Table B holds the same points as the rows below and some others, measured another way and shuffled. Each row below is followed by which row of B it is.
B:
0: [ 107 -163  156  -39  135 -120 -189 -263  172  106  -54  228  403 -302
  -19 -227 -198 -294   11  -41 -199  174  215 -285   13  255 -138 -311
 -170 -108  175 -134 -122  100]
1: [ -84   58  127  -54  -41  -26   43  219  -72  152 -121   89  171   14
  -21 -120  189   32  -85   -6   50 -141   59  -37 -133 -131  -46  -23
   17   57  -40  -59  145   88]
2: [-124  152  -62   -8   80  -59  111  125 -127   35 -119  176 -164  107
 -118   37  117   20   23  203  100  -16 -138  177 -150 -272   65   47
 -101  132  -97   72   79   31]
3: [ -54  197   14   -3  137  -61   45   30  -87  206 -105  109 -125   -5
  -59   97   52   54   11  283  146  -19  -56  159  -74 -299  -61   -1
  -76   82 -125   93   58   11]
4: [  80  -91  -71  -13  414 -117 -376 -224  294 -170  -58  215  -42 -108
   43  101 -106 -116 -186  159   71   73   83  -12  -22 -141 -113 -265
  -70  404   76  130 -110    1]
5: [ -89   -7  -14   16  -27   76  133   61  -98  -72 -124   35  171   65
   -5   14  -22  -57   72   24  -92  -22  -84  -68  -69   29   21   -7
  -47   84  -66  -45  -83   21]
6: [  29 -175   76  -15  -19   47  -18  -42    5  -25   -1   46  418 -125
   17 -215 -104 -205   43 -235 -279   65   91 -281  -13  340  -93 -138
   -5 -123  137 -162  -87   82]
7: [-170   73   99   -6 -131  115  190  184 -132   26 -213  -61  278  127
   60  102   71   65   39  107   54 -193  -44 -107  -85 -101   13   19
   -7  170 -213  -57  -71   23]
8: [ -69  158  -32   -7   78  -27  107   24 -140  125  -17   84 -127   29
  -96   56   21   35  112  174   49   15  -99  105  -60 -149  -27   42
  -62  -33  -87   63   36   12]
9: [  12 -102   65   -7   11   -9   25   33  -27   48  -86  151  287 -104
  -34 -222  -11 -193  -17 -127 -206   84   51 -117  -82  148  -53 -102
  -65  -74  115 -123   22   88]
10: [ -68  145  103  -21   61  -98   92  -75  -64  216 -175  205   52  -70
  -90   30  -47  -59  114  317   72   53   -8   21  -60 -174  -12  -86
 -220   -8 -122    8  -40   41]
11: [-130  -11   -7   13  -52   81  102  132  -75 -121 -210   -9  292   96
   41   27   62  -88  -27   -2  -49 -113  -59 -101 -117  -30   76  -31
  -31  242  -85  -93 -105   49]
12: [-147  172   12   36  -45   46  220  236 -210  138 -249   13  100  100
  -18   39  171   -2  -32  162   56 -104 -114  130 -160 -279   52   81
  -56  149 -163  -34   59   40]
13: [  42    1   81   -5   94  -12  -48  110  -25  188  -77   68  189 -115
    6 -163   94  -74 -137  -73  -75   -3   92   -6  -81  -43 -142  -73
   36  -14   72  -45  129   75]
14: [  58 -162 -106   15  221  -78 -151   34   74 -140  -86  280   80  -80
  -68 -256   52 -287 -204 -171 -208  170    4   54 -161   33   -6 -141
  -66  137  259  -40   89   85]
15: [ -96  138  -18   -1   80  -36   91  102  -95   73 -149  135  -69   66
  -64   55   86   14    0  208   89  -26  -95  135 -119 -258   15   13
  -89  141 -109   51   48   23]
16: [   3   34   -9  -76   90  -49  -16   28  -62   71  227  135 -192   -8
 -121  -83    8  107  126  -64  -29   26  -13  -10   -9   64 -137   19
   69 -203   58   76  144   34]
17: [ -42 -137  -12  -47    6    0  -43   82    8 -156   -4  116  213    2
  -32 -172   42 -125  -21 -213 -155  -20   15 -170  -98  168    7  -85
   13   60  118 -102    1   87]
18: [  14  -76   10   -9   55  -15    0   45  -46   35  -42  135  184  -85
  -56 -216   13 -165  -24 -132 -186   91   21  -56  -86  116  -54  -71
  -31  -75  131  -84   54   79]
19: [ -96  160   87  -28   28   32  114   98  -93  169  -91   54  -47   66
    3  137   31  174   65  246  144  -99  -35   49  -35 -222 -112   32
   -9   56 -200   92   55  -11]
20: [ -25 -142   -1  -55   22  -30  -54   27   32 -139   31  155  178  -18
  -55 -181    5 -128   13 -196 -160   20   34 -177  -80  200   -7 -105
   -8    5  131  -82   -3   86]
21: [ -18 -233  -55  -64   20  142 -110  137   57 -315  187  -20  126  103
   71  -74   11   74  -28 -375 -168 -109   23 -237   -6  298 -130  -31
  250   82  110   -6   15   14]
22: [ -10   50  175 -102  -15   61    9   69  -41  215  210  -18  -24  -12
   23   30  -23  307  136  -11   63 -137  105 -158   85   79 -301   10
  183 -226 -102   89  125   -6]
23: [ -40 -116  -39  -29  -11  -18   19   65  -49 -131    8  146  173    0
  -93 -217   30 -174   32 -218 -208   47  -27 -123 -110  197   39  -56
  -21  -30  142 -117   13   90]
24: [-123   35  -42  -20   28   22   58   95  -52 -117  -86   71   18  123
  -23   76   54   24   25   76   44  -93  -86  -18 -102  -98   47   -2
  -21  207  -91   20  -38   22]
25: [ 165 -111   27  -18  438  -73 -474  -60  327   15  -41  131   40 -183
  149    2   26  -14 -410   10   86  -11  227   13  -18 -189 -307 -261
  115  370  128  141   97   13]
26: [-102  113   20    3   19    5  106   71 -101   78 -161   37  106   38
  -23   62   50  -23   27  164   43  -61  -61   19  -90 -156   18   -8
  -78  122 -122  -20  -37   33]
27: [ -37   -6   94  -58    3   33   13  127  -34   80   46   59   57   16
    5  -46   46  128   16  -51    2  -90   53  -90  -24   18 -161  -13
  102  -45  -27   25  112   27]
28: [-123   20   15  -27  -11   40   78   68  -44  -83 -102   64  100   99
    1   81    5   34   66   92   30  -93  -51  -84  -66  -50    8  -24
  -35  158 -122    7  -69   10]
29: [  18 -150   21  -53   48   17  -65    5   27  -76  110  117  140  -50
  -27 -163  -52  -56   36 -217 -184   44   57 -177  -18  248 -120  -87
   59  -98  129  -43   31   52]
30: [ -93  155  -23   -2  104  -55   72   75  -91   87 -130  161 -114   54
  -78   66   80   20    5  236  109  -16  -94  145 -115 -270   11    7
 -103  130 -105   69   56   23]
31: [ -25  108  122  -51   77  -15   18 -138   -2  183   47   58   -4  -56
   -9  142 -151  136  192  254   96  -22   45 -105   72  -26 -180  -68
  -50  -84 -158   95  -79  -19]
32: [ -76  -12  135 -144  -11  -23  -64   52   49    3  168  115  -27   41
  -28   10    5  234  119  -13  102 -149   88 -206   19   67 -153  -57
   96  -47  -67   71   71   21]
33: [ -54    7   69 -118   69  -65 -104   82   51   -4  137  169 -126   49
  -58  -18   76  187   24   -6  111 -110   55  -84  -38  -36 -124  -47
   81   28  -12   92  135   33]
34: [ -84 -266 -201  -69  -46  141   -6  211  -38 -535  254   50  -17  236
  -51 -146   61   17   60 -505 -260  -66 -136 -184  -82  386   43   60
  227   54  179  -26   34   31]
35: [ -67   53   10  -74   41  -14    8  223  -70   30   73  123 -147   95
  -69  -59  173  166  -29  -48   66 -110  -24   53 -100 -110  -85   47
  111   18  -10   73  217   35]
36: [-120  136  -70  -19   61  -43  138  108 -135    2  -62  209 -233  124
 -134   57   67   59   94  195   74   16 -162  168 -123 -215   38   66
  -97   66  -92   99   85    8]
37: [ -57  127    6  -31   85  -40   62  -37  -79  107   16  105 -118   14
  -83   82  -43   67  144  202   66    7  -61   31  -22 -105  -60   -2
  -68  -29 -103   81  -10    3]
38: [ -44   90   41  -58   80  -49  -17  225  -67  143   14  133 -113   33
  -59  -79  208  137  -96    7   95 -104   15   99 -119 -205 -106   27
   84   34   -6   70  253   54]
39: [ -93  -70  115 -165  -22  -47  -75   45   83 -109  205  209  -91   86
  -63  -13  -10  239  157  -46   83 -123   69 -232    7  125 -123  -70
   76  -39  -33   88   70   19]
40: [ -99   99  -62  -26   43   43  153   65 -143  -10   73  114 -245  135
  -92   96  -23  150  191  132   24   15 -155   91  -30  -67  -56   93
   -2  -54 -104  134   54  -38]
41: [ -59    2 -202   39  139  -77   92   35 -108 -158 -137  295 -100   52
 -175 -129   33 -272   11   35 -157  204 -201  190 -194  -74  158   -8
 -197   99  118  -12   21   57]
42: [  43 -117  -81   26   71   74   36  112 -102  -31   28   60  127  -42
  -35 -222   24 -153  -46 -271 -281  108  -38    6  -86  177  -85    5
   74 -104  179  -69   97   52]
43: [ -95    7  -76    7   48   39  103   82  -79 -122  -91  137  -28  113
  -41   28    5  -23   49   67  -47   16 -132   50  -94  -60   24   15
  -52  127  -43   40   -6    6]
44: [ -52   65   44  -59   69  -51  -25  170  -37   93    2  130  -60   32
  -50  -61  158   97  -67    9   78  -86   19   44 -101 -153  -91   -4
   53   53  -16   45  182   47]
45: [ 175  153 -185  162  433  119  -70   87 -119  293  -52 -134 -209 -103
  101  100   64    0 -291   94  -45  108  -78  443  -25 -355 -315   85
  175  100   36  189  180  -57]
46: [ -89  123  190   42  -90   98  158  107 -123  278 -351 -156  528  -59
  134   62   60  -69  -69  170   29 -169   70 -118  -63 -161  -50  -63
  -54  147 -210 -150 -112   58]
47: [ -94  -99 -160   24   45   81   67  118  -58 -307 -117   93   84  142
  -16  -17   28 -136  -24  -99 -144   14 -158   -2 -136   39  100   -2
  -22  238   38  -31  -64   22]
48: [-148   50  -86  -79   20   67   64  109  -65 -214  155   59 -271  247
  -49  188   21  270  172   53  110 -140 -146  -13  -19  -39  -31   90
  109  107 -144  163   13  -43]
49: [ -77  210  -74   26  107  -92  126   85 -174  171 -145  151 -135   23
 -147   -6  124  -74   14  226   63   39 -137  240 -155 -301   62   42
 -147   59  -62   29   89   52]
50: [ 111 -148    9  -61  394 -140 -487 -104  352 -109   -1  209   50 -156
   72  -42   18  -78 -325  -34   72  -13  211  -86  -46  -96 -186 -302
   44  375  169   85   27   51]
51: [ -73   36  109 -119    8   23  -58  146   21   29  160   17  -70   91
   19   68   91  315   34  -20  155 -228   71 -129    5  -36 -187    1
  184   26 -109  109  123    7]
52: [ -30  -36  -57   50   60   42   49  -20  -60  -53 -158   28  263  -31
    2  -47  -42 -232  -15  -16 -168   58  -55  -53  -80   49   37  -74
  -88  113   28  -99 -134   50]
53: [ -67  -44   32  -63  -14    0   -1  164  -33  -55   18   95   97   50
  -36 -118  120   25  -29 -140  -42  -94   12  -92  -95   39  -34  -21
   71   37   37  -33   96   68]
54: [ -14   45   47  -53   42  -46   57   79  -99  145   82  190  -95  -23
 -119 -131   31   61   87   -5  -45   55   -8   35  -60    4 -119   14
    4 -203   32   43  177   38]
55: [  56  -57   96  -34  131  -46 -147  -23   82  107  -31   98  211 -149
   25 -117   -8  -81  -92  -51  -60    8  143 -121  -25   41 -161 -158
    8   19   82  -33   29   64]
56: [ -61 -118  -64  -47  -43  119   41  211  -92 -199  143  -15   53  132
   -8 -108   88   69   24 -313 -152  -97  -56 -119  -62  195  -57   60
  194  -11   74  -28   84   36]
57: [-112  -74  -94  -36  -31   95   83   10  -64 -275   93   24   31  148
  -32   58  -84   24  195  -92 -111  -37 -123 -159  -18  202   28   19
   30   40  -33    1 -130   -1]
58: [   9   13  171  -36   53  -80  -53   14   18  236 -146  130  303 -166
  -13 -159   43 -119  -83   36  -30   -8  148 -103  -75  -38 -104 -156
  -83  -12   24 -102   47  100]
59: [ -71  -24 -116   52   13   60  175   53 -157 -103 -144   90  142   50
  -70  -70  -21 -216   68  -21 -204  108 -156   27 -121   54   94   16
 -111   43   28  -83  -79   41]
60: [   6   62    1  -47  122  -79    2   78  -71  146   73  222 -178  -34
 -126 -131   70   36   17   18  -20   71  -18  112  -81  -80 -118    5
   -4 -137   66   71  211   43]
61: [ -94  -13  104  -13  -61  105  111   19  -38   -4 -129    9  252   46
   69   98  -91   43  109   98  -22  -81    4 -179   -3   45  -71  -49
  -22   74 -154  -20 -121   -4]
62: [ -14 -170 -128  -96  363 -116 -514  190  360 -438   13  218 -164  124
   71    8  273   85 -471 -158  203 -219   93   10 -172 -262  -47 -192
  194  709  147  158  160   50]
63: [-124   96  -29  -13   43  -19   90  126  -79  -24 -145  133  -39  110
  -51   63   97   24    2  163   81  -61 -103   81 -129 -213   49   12
  -70  192 -113   38   30   24]
64: [  40    2  -19 -120  180  -84 -126  -50   33   11  370  224 -391   -9
 -136  -30  -57  221  168  -34   32   55    8  -12   49   89 -218  -14
  105 -219   70  196  169   -6]
65: [ -40   46   57  -70   54  -37  -24  133  -42  105   50  115  -44   11
  -51  -68  111  104  -16  -12   52  -76   35  -10  -69  -69 -117   -9
   64  -20   -8   37  160   45]
66: [ -55   36   42  -68   24    6   24  170  -69   70   84  114 -102   62
  -54  -58  101  161   29  -39   30  -75   -5   11  -63  -45 -124   42
   97  -62  -21   68  183   28]
67: [ -85  158   40  -11   35   20  138   59 -126  170  -61   63  -71   47
  -37  108    5  119  107  229   94  -44  -67   79  -33 -176  -85   44
  -36   -5 -165   82   36  -10]
68: [  54 -156   16  -27  150   89 -151 -250  147 -152  137  -18  172  -77
  102  117 -299    4  132  -33 -123   34   77 -299  139  292 -209 -171
   50   27    5   45 -246  -36]
69: [-112 -220 -268  -39    5  149   42   39  -31 -606  212   48  -85  271
  -49   39  -95   -2  196 -296 -229   -6 -224 -169  -35  362   97   49
  117  131   80   27 -151  -20]
70: [ -76  152   14  -31   72  -48   68   12  -88  114  -32  101  -97   31
  -79   82   16   66  101  209  100  -27  -59   53  -53 -166  -36    2
  -67   25 -119   72   12   16]
71: [ -41  -16   98  -67   -6   33   -7  158  -25   71   31   37  117   12
   17  -79   90  103  -28  -95   -5 -118   73 -106  -40   17 -143  -23
  118  -10  -11   -4  117   50]

[  59   30    3  -24   -2   37 -133   48  -91    1   28  -68  -66   13
  -20  -69    6  -49  -19  -65 -193   65   11   -2  -43 -109   68   -2
  -21]
1
[ 131   35  -12  -34  -42   -1  -27   57  -18   16   29  -41   26  -42
   12  -25  -31 -117   13 -109  -35   31  -16   29  -21  -92  -31  -24
   16]
53
[  18  -22   40   80   15   59 -131  -17  -74  -76   17  -67  -82   48
  -42  153    4   10  -92  -21 -117  -38  -50  -50   13 -136   65   41
  -47]
67
[   9  159 -132   -2   87  -14 -242   93   25  123   57 -267  -38  -27
  -14   83  -27    2  -64   27 -163  314  -44 -115 -231 -118  -17   60
 -111]
46
[  52   -2  -42    0   33    8  -43  -86  112   96  110   89  -41 -180
    0  162   99  -90   25 -105   84   96  -24  156  -55   27   64  110
  -98]
9
[  60    1   30  -24  -40   50  -61   81 -118  -11    9    0  -30   19
  -18 -140   -2  -60    4  -98 -137  -18   31   35    9  -79   58  -16
   34]
63
[ 123    9  -13  -27  -54    8    0   49   -6   16   26   25   18  -54
  -19   -5   -4  -90   11 -128    0   -6    1   57   -2  -65   -6    1
   27]
43
[  38  -25   46  -71   -5    1   32  -53   37   51   53   48  -46  -92
   89   77   26 -116   16  -32   56   92  -55  195  -28  -14   13  -46
  -53]
20
[  50  -27   32   18  -36   68  -72   39 -106  -24   18   40  -51   11
  -59  -90   27  -28  -13 -108 -139  -44   50   29   31  -72   97   26
   11]
15
[ 155   68  -79  -18  -18  -28  -47   37   80   66   66  -58   55 -118
   -4   76  -12 -127   20 -123   31   91  -29   19  -71  -72  -58   42
  -28]
5
[  89   34  -29   27  -13   30  -96   37  -25   36   56  -44    9  -55
  -44  -22   14  -72    1 -114  -84   40   29   -8  -27  -82   28   59
  -32]
26
[   9  -57   79   71   -8   78  -86  -36  -84  -61   34    4  -66   19
  -32   62   27  -29  -47  -57 -101  -72   -5   18   59  -95   87   42
  -46]
70
[ -72   -2    7   98   38   48  -46  -20   57  118   90   -5   17  -98
  -17   93   43   -9  -18  -24   62  125   30   63  -37    6   31  106
 -116]
55
[-156  -41   98  230  120  104 -157 -104  -26  -13   80 -116  -73    6
   25  304   47   19 -102   70   17   -6  -94  -39   14  -75   57  143
 -169]
31
[  82   27  -49  -86  -15  -33   12    3   98   98   51   37  -12 -121
   21   84   14  -72    9  -63   58  171  -23  148  -92   -6   -4  -14
  -39]
52
[ 122  -15   -9 -184  -31  -42   22  -21   35  -11   -6  110 -128  -56
   59  127   21  -72  -20  -49    7   81 -106  212  -67  -34   50  -99
   25]
59
[  35  -79  119  -30  -23   31  -42  -37 -110 -184  -67  -12 -164  124
   47  222  -43    6 -135   51  -99  -99 -152   47   48 -161   61 -119
   22]
40
[ 122   32   27  -79  -22  -49   30   34   33  -21  -10  -99   -1  -19
  132  167  -90 -145  -30   -8   81   52 -176   76  -55 -114 -118 -121
   22]
57
[ 306   74  -26 -260 -136 -143  181  178   42  -41  -94  -63   75   -7
  175   36 -191 -218   11  -73  148   37 -202  127  -78 -135 -243 -292
  195]
34
[ 142   51  -44 -114  -47    0 -125  104 -103  -52  -34  -62  -97   62
  -48  -65  -36  -20  -52  -74 -247   59  -17  -22  -71 -153   57  -75
   54]
12
[ 133   15  -11   89  -40   38  -65   52  -34  -41   30  -36   40  -24
  -61   54  -16  -81  -20 -154  -17 -115  -15  -71   39 -116  -15   76
   24]
66
[  85  -90   54  -27  -69   81  -49  -27 -119  -85   13  188 -118    1
  -97  -77   81  -23   -7 -160 -162 -134   68  108   94  -56  185   28
   29]
49
[-151  -53   77  204  -59  108  128   65   44  251  127   83  244 -156
  -74 -253   33  -14   92 -110  163  100  281  100   82  110   -6  153
 -107]
4
[-135  -46   63   33   84   78 -128 -108  -24   59   86   15 -148  -41
   14  102  101   23  -42   44 -106  153    4  125  -49   -7  159   63
 -163]
58
[ 112  104  -58 -137  -23  -45  -51  123   -6   85   11 -136    5  -25
   58  -76  -74 -100    4  -33  -91  217  -37   41 -144  -96  -67 -102
   11]
11
[ 137   26   -5   51  -60   44  -56  131 -106  -51   -4  -24   35   20
  -56  -80  -30  -81   -6 -167  -53 -141    1  -64   37 -114   -9   37
   92]
35
[  81  -19  -30  -15   -5    5   -5  -62   88   62   77  117  -33 -148
  -15  137   80  -82   17 -121   81   43  -16  152  -22   11   57   77
  -54]
18
[  51  -60   81 -187  -10  -21   41  -79   -3  -33   -4   96 -164  -22
  128  121   19  -89  -24   24  -17   96 -123  271  -39  -36   67 -158
  -17]
23
[ 215   75  -38 -165  -77  -93   39  136   16  -56  -76 -124    6   34
   93  122 -150 -107  -59  -24   28   67 -177   22  -97 -161 -159 -195
  112]
56
[-164  -45   92  148  -73   97  125   87   12  239   95   34  231 -100
  -62 -293  -10   15   66  -54   84  170  288   86   56   77  -14   74
 -103]
50
[ -65 -167  211  150   -8  103   24 -119  -86 -167   -8   74  -93   71
   34  278   12    2 -110   24   66 -231 -104   73  173  -88   66   -2
  -30]
64
